Below are the code and all the weights of a small trained network. Each question names an input and a target symbol and asks about switching units off, where a switched-off unit gives its printed mean instead of its output.

import numpy as np


def w(rows, s, z=0):
    codes = np.array(rows[::2]) - 128.0
    scale = np.full(codes.shape[1], s)
    scale[-1] = z or s
    return codes * scale


def norm(h):
    return h / np.sqrt((h * h).mean(-1, keepdims=True) + 1e-5)


def f(y):
    return np.maximum(y, 0)


def softmax(a):
    e = np.exp(a - a.max(-1, keepdims=True))
    return e / e.sum(-1, keepdims=True)


def log_softmax(a):
    a = a - a.max(-1, keepdims=True)
    return a - np.log(np.exp(a).sum(-1, keepdims=True))


def net(x, mask):
    ids = ['αβδεζηλμξπστφ'.index(c) for c in x.split()]
    T = len(ids)
    res = E[ids] + P[:T]
    r = norm(res)
    for j in range(3):
        rows = slice(3 * j, 3 * j + 3)
        q, k, v = (r @ M[0][rows].T for M in (Q, K, V))
        z = softmax(np.where(np.tri(T) > 0, q @ k.T / 3**0.5, -1e9)) @ v
        o = O[0][rows]
        res = res + np.where(mask[j], z, o[:, -1]) @ o[:, :-1]
    y = f(norm(res) @ A[0][:, :-1].T + A[0][:, -1])
    res = res + np.where(mask[3:7], y, B[0][:, -1]) @ B[0][:, :-1]
    return log_softmax(norm(res)[-1] @ U[:, :-1].T + U[:, -1])


Q, K, V, O, A, B = {}, {}, {}, {}, {}, {}
E = w([
[112,115,121,107,148,185,102,107,120,109,114],'α',
[117,118,108,114,97,67,150,149,103,110,116],'β',
[208,97,96,129,88,134,137,121,118,128,133],'δ',
[134,165,100,96,80,161,110,97,119,114,114],'ε',
[144,80,179,138,161,119,148,132,123,102,127],'ζ',
[142,127,162,143,98,119,78,148,114,125,156],'η',
[144,150,135,92,140,138,144,125,89,134,150],'λ',
[103,161,146,109,121,113,149,129,144,108,109],'μ',
[123,124,121,184,137,131,137,141,76,143,120],'ξ',
[141,150,100,107,144,131,104,174,116,101,101],'π',
[72,97,47,124,110,140,129,186,255,255,118],'σ',
[107,98,146,136,93,138,140,97,110,156,148],'τ',
[61,110,120,106,128,119,92,148,107,134,124],'φ',
],0.003)
P = w([
[119,162,111,135,152,116,122,103,152,132,132],'0',
[103,43,120,106,19,182,124,194,56,147,68],'1',
[119,35,143,110,26,182,156,188,90,138,91],'2',
[115,54,140,87,46,178,144,205,112,131,86],'3',
[157,58,143,93,138,138,138,155,24,105,159],'4',
[160,66,144,85,109,143,152,146,44,109,154],'5',
[122,36,132,67,108,140,133,152,45,115,129],'6',
[133,85,145,77,85,143,145,165,27,99,135],'7',
[102,53,127,67,112,118,113,170,84,106,125],'8',
[85,77,145,77,105,133,139,176,33,118,140],'9',
[76,67,152,97,123,118,155,149,50,110,132],'10',
[114,5,113,66,84,177,133,178,37,104,108],'11',
[120,51,108,48,20,146,114,164,41,102,105],'12',
[84,35,119,79,81,146,119,187,29,108,87],'13',
],0.0018)
Q[0] = w([
[135,181,124,163,166,100,115,74,172,129,140],'head 0',
[122,83,130,104,103,147,137,168,100,128,121],'head 0',
[108,2,131,52,66,175,153,217,60,131,111],'head 0',
[100,60,130,90,70,163,140,177,94,138,87],'head 1',
[123,80,132,103,105,146,137,158,99,130,118],'head 1',
[112,87,128,108,99,144,135,156,106,134,111],'head 1',
[134,185,111,164,178,96,113,60,166,124,154],'head 2',
[126,142,109,160,126,145,137,137,208,175,92],'head 2',
[128,139,115,148,129,139,132,134,183,158,103],'head 2',
],0.0092)
K[0] = w([
[128,119,161,117,96,145,126,136,50,73,102],'head 0',
[128,136,95,137,160,112,129,122,206,184,152],'head 0',
[127,140,77,139,181,98,127,123,255,213,166],'head 0',
[118,189,127,153,187,77,89,40,122,89,167],'head 1',
[125,177,122,146,169,96,96,56,105,89,152],'head 1',
[123,157,126,141,159,105,113,83,121,106,141],'head 1',
[127,76,179,132,62,160,105,170,54,109,109],'head 2',
[126,137,167,96,129,148,146,117,32,50,110],'head 2',
[127,132,154,111,126,140,137,123,73,81,118],'head 2',
],0.0061)
V[0] = w([
[134,151,45,124,93,231,77,143,144,119,65],'head 0',
[113,131,134,71,248,180,142,187,139,117,125],'head 0',
[96,244,166,158,160,141,82,94,78,67,134],'head 0',
[127,145,143,72,72,128,54,169,239,149,130],'head 1',
[53,102,123,163,138,136,196,139,199,106,48],'head 1',
[177,90,188,102,173,94,99,130,159,3,105],'head 1',
[62,162,60,54,76,51,143,154,131,127,90],'head 2',
[50,89,120,184,127,95,50,190,120,165,134],'head 2',
[222,174,109,171,137,48,123,193,103,94,109],'head 2',
],0.0039)
O[0] = w([
[112,131,112,59,171,85,223,52,108,200,50,81],'head 0',
[227,173,98,157,199,193,110,112,95,92,66,199],'head 0',
[135,214,191,250,109,116,134,144,180,195,126,101],'head 0',
[79,192,155,170,194,116,131,219,61,205,178,30],'head 1',
[241,137,154,223,36,125,149,127,137,138,177,136],'head 1',
[154,53,85,157,118,202,55,102,11,126,160,250],'head 1',
[118,102,5,125,189,137,220,165,180,104,171,186],'head 2',
[175,88,155,36,162,205,142,198,194,201,92,140],'head 2',
[91,189,167,183,92,210,225,138,99,73,50,22],'head 2',
],0.0034,0.0022)
A[0] = w([
[94,160,118,94,162,40,211,165,164,182,106,103],'neuron 0',
[182,89,117,87,185,105,85,31,85,185,83,46],'neuron 1',
[74,188,104,165,203,89,38,117,167,22,74,3],'neuron 2',
[173,200,134,253,129,110,145,151,148,161,226,7],'neuron 3',
],0.0045,0.0028)
B[0] = w([
[184,138,139,177,134,216,48,46,128,104,185,254],'neuron 0',
[108,10,47,100,109,85,146,158,117,178,75,238],'neuron 1',
[132,188,41,114,254,65,22,178,217,76,55,191],'neuron 2',
[189,214,167,27,78,8,165,184,60,119,128,223],'neuron 3',
],0.0037,0.0024)
U = w([
[164,86,116,113,135,56,103,87,79,245,33,112],'α',
[79,90,58,172,103,170,211,195,167,62,198,107],'β',
[26,116,142,80,96,93,174,69,57,57,102,69],'δ',
[90,165,129,168,155,126,155,1,131,166,193,244],'ε',
[186,101,137,175,80,199,43,104,72,73,158,174],'ζ',
[32,138,200,124,153,177,100,208,101,205,129,152],'η',
[108,177,79,138,202,86,56,152,179,62,69,187],'λ',
[180,188,132,121,91,45,187,208,79,134,171,220],'μ',
[158,139,192,104,62,151,172,94,225,117,50,212],'ξ',
[146,175,111,181,172,214,223,117,78,133,51,73],'π',
[139,125,119,118,127,134,134,132,144,135,127,14],'σ',
[98,74,146,83,77,41,60,128,209,134,230,10],'τ',
[232,131,123,109,208,199,130,175,201,189,200,67],'φ',
],0.005,0.0014)

Each question gives the input, a string of symbols that net reads in full, and the target symbol t.
The units are the heads (3 rows each of Q, K, V and O) and the neurons (one row each of A and B). Each row of codes is followed by its name. A weight is (code - 128) times the scale printed after its matrix; where a second scale follows, it is the last column's (O, A, B and U).
mask holds one flag per unit, heads first, then neurons. A switched-off unit (its flag False) gives its mean, the last column of its rows in O or B, instead of its output. The means were averaged over made-up inputs and are rounded, as every weight is.
A unit's drop is (log p(t) with every unit on - log p(t) with that unit switched off) / (log p(t) with every unit on - log p(t) with every unit switched off).
The circuit of an input: a set's keep is (log p(t) with only the set's units on - log p(t) with every unit switched off) / (log p(t) with every unit on - log p(t) with every unit switched off). Starting from all 7 units, units are removed one at a time, each time the one whose removal leaves the highest keep (on an exact tie, the one counted first), for as long as the keep stays at least 0.8.
units of the circuit, in order: the units of the circuit, biggest drop first
unit that matters most: the unit with the biggest drop
heads that matter: for each layer, one digit per head in row order, 1 if its drop is at least 0.15 and else 0, layers parted by /
drop when u is switched off: that unit's drop, to one decimal
input α λ λ λ μ α λ α μ, target α: unit that matters most => head 0
input φ ζ η ζ ζ ζ β ζ ξ λ α δ η, target φ: units of the circuit, in order => head 2; head 0
input ξ β δ μ ζ α λ ζ ζ μ ε, target ξ: heads that matter => 010
input τ λ η η α ζ λ ζ λ ζ τ, target τ: units of the circuit, in order => head 0; head 2
input α ε ζ ζ π φ ζ ζ ζ ζ ξ ε ζ ζ, target α: units of the circuit, in order => head 0; head 2
input ξ η ζ ζ δ, target ξ: units of the circuit, in order => head 1; head 2
input α λ τ λ, target α: units of the circuit, in order => head 0; head 2
input λ ζ η λ ζ α τ ζ ζ ε β, target λ: units of the circuit, in order => head 1; head 0
input π β ε α δ ζ ζ τ λ λ ε ζ μ, target π: units of the circuit, in order => head 2; head 0
input λ μ ζ δ δ α μ ζ, target λ: heads that matter => 010
input ε ζ μ ζ ζ ζ α, target ε: units of the circuit, in order => head 0; neuron 0; head 2
input α μ μ λ ζ ζ λ, target α: units of the circuit, in order => head 0; neuron 1
input ζ τ λ δ π η ζ ζ ζ, target ζ: units of the circuit, in order => head 0; head 1
input ξ ζ ξ ε ζ ζ μ ζ η λ, target ξ: unit that matters most => head 1
input φ λ λ ζ μ η δ η ζ λ μ, target φ: heads that matter => 001
input α ζ η ξ α λ α π, target α: units of the circuit, in order => head 0; neuron 1
input η ζ α τ, target η: heads that matter => 010
input ζ ζ α ε α μ ζ τ ζ φ, target ζ: heads that matter => 110
input α ξ η, target α: heads that matter => 100
input δ ζ α φ π ζ η λ α ζ μ λ μ φ, target δ: heads that matter => 101
input τ λ ζ ζ δ, target τ: units of the circuit, in order => head 0; head 1
input η ξ μ ξ α, target η: units of the circuit, in order => head 1; head 0
input β α μ β λ η ξ ζ ζ ζ μ, target β: unit that matters most => head 2
input α μ π, target α: units of the circuit, in order => head 0; head 2
input σ μ η, target φ: heads that matter => 111
input μ ζ λ λ ζ π ζ τ ζ μ β λ λ, target μ: drop when neuron 3 is switched off => 0.3
input ζ μ λ π, target ζ: unit that matters most => head 1
input φ η β β π ζ, target φ: drop when head 1 is switched off => 0.2
